Below is a small trained network, with its code and all its weights. Each question gives an input and a target symbol and asks what happens when units are switched off, that is, made to give their printed mean instead of their output.

import numpy as np


def w(rows, s, z=0):
    codes = np.array(rows[::2]) - 128.0
    scale = np.full(codes.shape[1], s)
    scale[-1] = z or s
    return codes * scale


def f(y):
    return y / 2 * (1 + np.tanh(0.7978845608 * (y + 0.044715 * y**3)))


def softmax(a):
    e = np.exp(a - a.max(-1, keepdims=True))
    return e / e.sum(-1, keepdims=True)


def log_softmax(a):
    a = a - a.max(-1, keepdims=True)
    return a - np.log(np.exp(a).sum(-1, keepdims=True))


def net(x, mask):
    ids = ['βγεζηθπσφψ'.index(c) for c in x.split()]
    T = len(ids)
    res = E[ids] + P[:T]
    u = 0
    for l in range(2):
        r = res
        for j in range(3):
            rows = slice(2 * j, 2 * j + 2)
            q, k, v = (r @ M[l][rows].T for M in (Q, K, V))
            z = softmax(np.where(np.tri(T) > 0, q @ k.T / 2**0.5, -1e9)) @ v
            o = O[l][rows]
            res = res + np.where(mask[u + j], z, o[:, -1]) @ o[:, :-1]
        u += 3
        y = f(res @ A[l][:, :-1].T + A[l][:, -1])
        res = res + np.where(mask[u : u + 8], y, B[l][:, -1]) @ B[l][:, :-1]
        u += 8
    return log_softmax(res[-1] @ U[:, :-1].T + U[:, -1])


Q, K, V, O, A, B = {}, {}, {}, {}, {}, {}
E = w([
[73,171,132],'β',
[135,57,129],'γ',
[51,174,127],'ε',
[118,65,161],'ζ',
[142,121,132],'η',
[4,161,135],'θ',
[181,94,138],'π',
[141,81,115],'σ',
[145,124,108],'φ',
[152,170,149],'ψ',
],0.018)
P = w([
[188,147,119],'0',
[87,137,219],'1',
[90,136,190],'2',
[135,117,212],'3',
[63,168,177],'4',
[126,125,122],'5',
[116,129,131],'6',
[3,215,106],'7',
[50,192,107],'8',
[70,170,67],'9',
[43,194,82],'10',
],0.0057)
Q[0] = w([
[247,71,50],'0.h1',
[140,102,226],'0.h1',
[198,91,94],'0.h2',
[27,99,24],'0.h2',
[59,99,216],'0.h3',
[14,8,53],'0.h3',
],0.012)
K[0] = w([
[174,216,155],'0.h1',
[166,165,39],'0.h1',
[96,104,194],'0.h2',
[111,40,26],'0.h2',
[216,140,123],'0.h3',
[115,250,202],'0.h3',
],0.015)
V[0] = w([
[69,13,62],'0.h1',
[109,99,120],'0.h1',
[151,161,32],'0.h2',
[91,87,254],'0.h2',
[201,218,9],'0.h3',
[116,202,40],'0.h3',
],0.0083)
O[0] = w([
[208,77,26,159],'0.h1',
[152,117,97,147],'0.h1',
[208,70,166,34],'0.h2',
[24,206,79,252],'0.h2',
[220,70,181,16],'0.h3',
[176,69,254,67],'0.h3',
],0.0072,0.002)
A[0] = w([
[99,64,186,252],'0.n1',
[204,72,41,16],'0.n2',
[102,1,58,195],'0.n3',
[135,68,87,15],'0.n4',
[195,67,119,198],'0.n5',
[40,64,112,16],'0.n6',
[179,251,98,56],'0.n7',
[161,199,42,151],'0.n8',
],0.0088,0.0028)
B[0] = w([
[123,237,90,192],'0.n1',
[100,144,58,110],'0.n2',
[51,172,197,192],'0.n3',
[112,1,155,97],'0.n4',
[136,200,34,120],'0.n5',
[230,111,136,177],'0.n6',
[190,22,176,208],'0.n7',
[121,136,229,254],'0.n8',
],0.0097,0.0033)
Q[1] = w([
[85,131,119],'1.h1',
[102,201,220],'1.h1',
[8,166,44],'1.h2',
[144,96,171],'1.h2',
[114,3,29],'1.h3',
[108,177,117],'1.h3',
],0.02)
K[1] = w([
[131,100,44],'1.h1',
[103,9,204],'1.h1',
[20,85,9],'1.h2',
[183,139,161],'1.h2',
[22,17,112],'1.h3',
[249,171,74],'1.h3',
],0.017)
V[1] = w([
[180,88,251],'1.h1',
[64,86,150],'1.h1',
[169,152,198],'1.h2',
[121,183,108],'1.h2',
[121,30,233],'1.h3',
[229,169,144],'1.h3',
],0.013)
O[1] = w([
[93,119,2,198],'1.h1',
[109,206,114,170],'1.h1',
[20,142,68,97],'1.h2',
[90,113,178,229],'1.h2',
[190,235,42,1],'1.h3',
[107,35,5,241],'1.h3',
],0.0085,0.0058)
A[1] = w([
[107,73,154,2],'1.n1',
[139,160,168,23],'1.n2',
[133,181,149,104],'1.n3',
[157,82,9,68],'1.n4',
[181,168,103,215],'1.n5',
[211,43,72,148],'1.n6',
[22,212,192,95],'1.n7',
[254,206,156,168],'1.n8',
],0.0083,0.0045)
B[1] = w([
[141,247,131,185],'1.n1',
[94,206,66,138],'1.n2',
[93,184,87,150],'1.n3',
[144,144,190,210],'1.n4',
[51,159,184,158],'1.n5',
[39,130,113,153],'1.n6',
[241,99,89,254],'1.n7',
[29,108,121,182],'1.n8',
],0.014,0.0069)
U = w([
[144,74,51,80],'β',
[87,203,141,1],'γ',
[142,91,69,64],'ε',
[120,171,64,24],'ζ',
[119,30,88,67],'η',
[137,133,106,114],'θ',
[115,67,134,76],'π',
[114,145,166,116],'σ',
[88,95,159,199],'φ',
[69,123,6,234],'ψ',
],0.011,0.0042)

Each question gives the input, a string of symbols that net reads in full, and the target symbol t.
The units are the heads (2 rows each of Q, K, V and O) and the neurons (one row each of A and B). Each row of codes is followed by its name. A weight is (code - 128) times the scale printed after its matrix; where a second scale follows, it is the last column's (O, A, B and U).
mask holds one flag per unit, layer by layer, with each layer's heads first. A switched-off unit (its flag False) gives its mean, the last column of its rows in O or B, instead of its output. The means were averaged over made-up inputs and are rounded, as every weight is.
A unit's drop is (log p(t) with every unit on - log p(t) with that unit switched off) / (log p(t) with every unit on - log p(t) with every unit switched off).
The circuit of an input: a set's keep is (log p(t) with only the set's units on - log p(t) with every unit switched off) / (log p(t) with every unit on - log p(t) with every unit switched off). Starting from the 12 units with the biggest drops (on a tie, the unit counted first), units are removed one at a time, each time the one whose removal leaves the highest keep (on an exact tie, the one counted first), for as long as the keep stays at least 0.8.
circuit, biggest first: the units of the circuit, biggest drop first
k most important neurons: the k neurons with the biggest drops, biggest first
k most important neurons of layer l: the k neurons of layer l with the biggest drops, biggest first
heads that matter: for each layer, one digit per head in row order, 1 if its drop is at least 0.15 and else 0, layers parted by /
input γ ζ ε γ, target γ: circuit, biggest first : 1.h3
input ζ ψ γ, target ψ: 3 most important neurons : 0.n7, 0.n8, 0.n1
input φ π φ η ε η η, target φ: heads that matter : 011 / 101
input ψ ψ ψ η β, target ψ: circuit, biggest first : 1.h3, 0.h3
input σ σ β, target σ: heads that matter : 110 / 111
input γ π γ γ ζ σ ε ψ ψ π γ, target γ: heads that matter : 101 / 011
input ψ β ε φ σ ψ φ φ π, target ψ: 2 most important neurons : 1.n6, 0.n1
input γ η γ η, target γ: 4 most important neurons of layer 1 : 1.n2, 1.n3, 1.n8, 1.n5
input γ ψ γ θ ψ ψ ε η ψ γ φ, target γ: 2 most important neurons of layer 1 : 1.n5, 1.n7
input φ β η ζ γ ζ β ψ σ γ, target φ: circuit, biggest first : 1.h3, 0.n3
input σ θ φ ζ, target σ: 4 most important neurons : 0.n2, 0.n5, 0.n7, 0.n8
input σ γ θ, target σ: 2 most important neurons of layer 1 : 1.n1, 1.n7
input ψ ζ η, target ψ: heads that matter : 000 / 001
input ψ φ ε φ ψ β φ β ε γ ζ, target ψ: heads that matter : 011 / 001
input σ φ π γ π φ π β ψ ε σ, target φ: 2 most important neurons : 0.n2, 0.n5
input γ ψ γ γ ψ η, target γ: most important neuron of layer 0 : 0.n7
input γ σ β ψ π, target ψ: heads that matter : 000 / 001
input φ π ζ ζ γ β π π, target φ: heads that matter : 011 / 001
input φ ψ θ ε ζ ζ γ σ σ, target φ: 2 most important neurons of layer 0 : 0.n5, 0.n7
input ψ ζ ψ ψ γ η η, target ψ: most important neuron : 0.n8
input φ φ η σ θ β, target φ: 4 most important neurons : 0.n5, 1.n1, 0.n8, 0.n7
input φ β φ η ψ γ φ ψ ε, target φ: 2 most important neurons : 0.n5, 1.n7
input γ β ψ φ, target γ: 2 most important neurons : 1.n5, 1.n7
input σ σ σ φ, target σ: 4 most important neurons of layer 0 : 0.n5, 0.n2, 0.n7, 0.n6
input ψ ε φ, target ψ: 2 most important neurons of layer 1 : 1.n6, 1.n7
input φ ζ ψ φ ψ ε ψ ζ ε, target φ: 3 most important neurons : 0.n5, 1.n7, 0.n1
input γ ζ ζ ε φ η η φ ψ ζ σ, target γ: most important neuron : 0.n2
input ψ σ γ φ π ψ, target ψ: 2 most important neurons of layer 0 : 0.n7, 0.n1
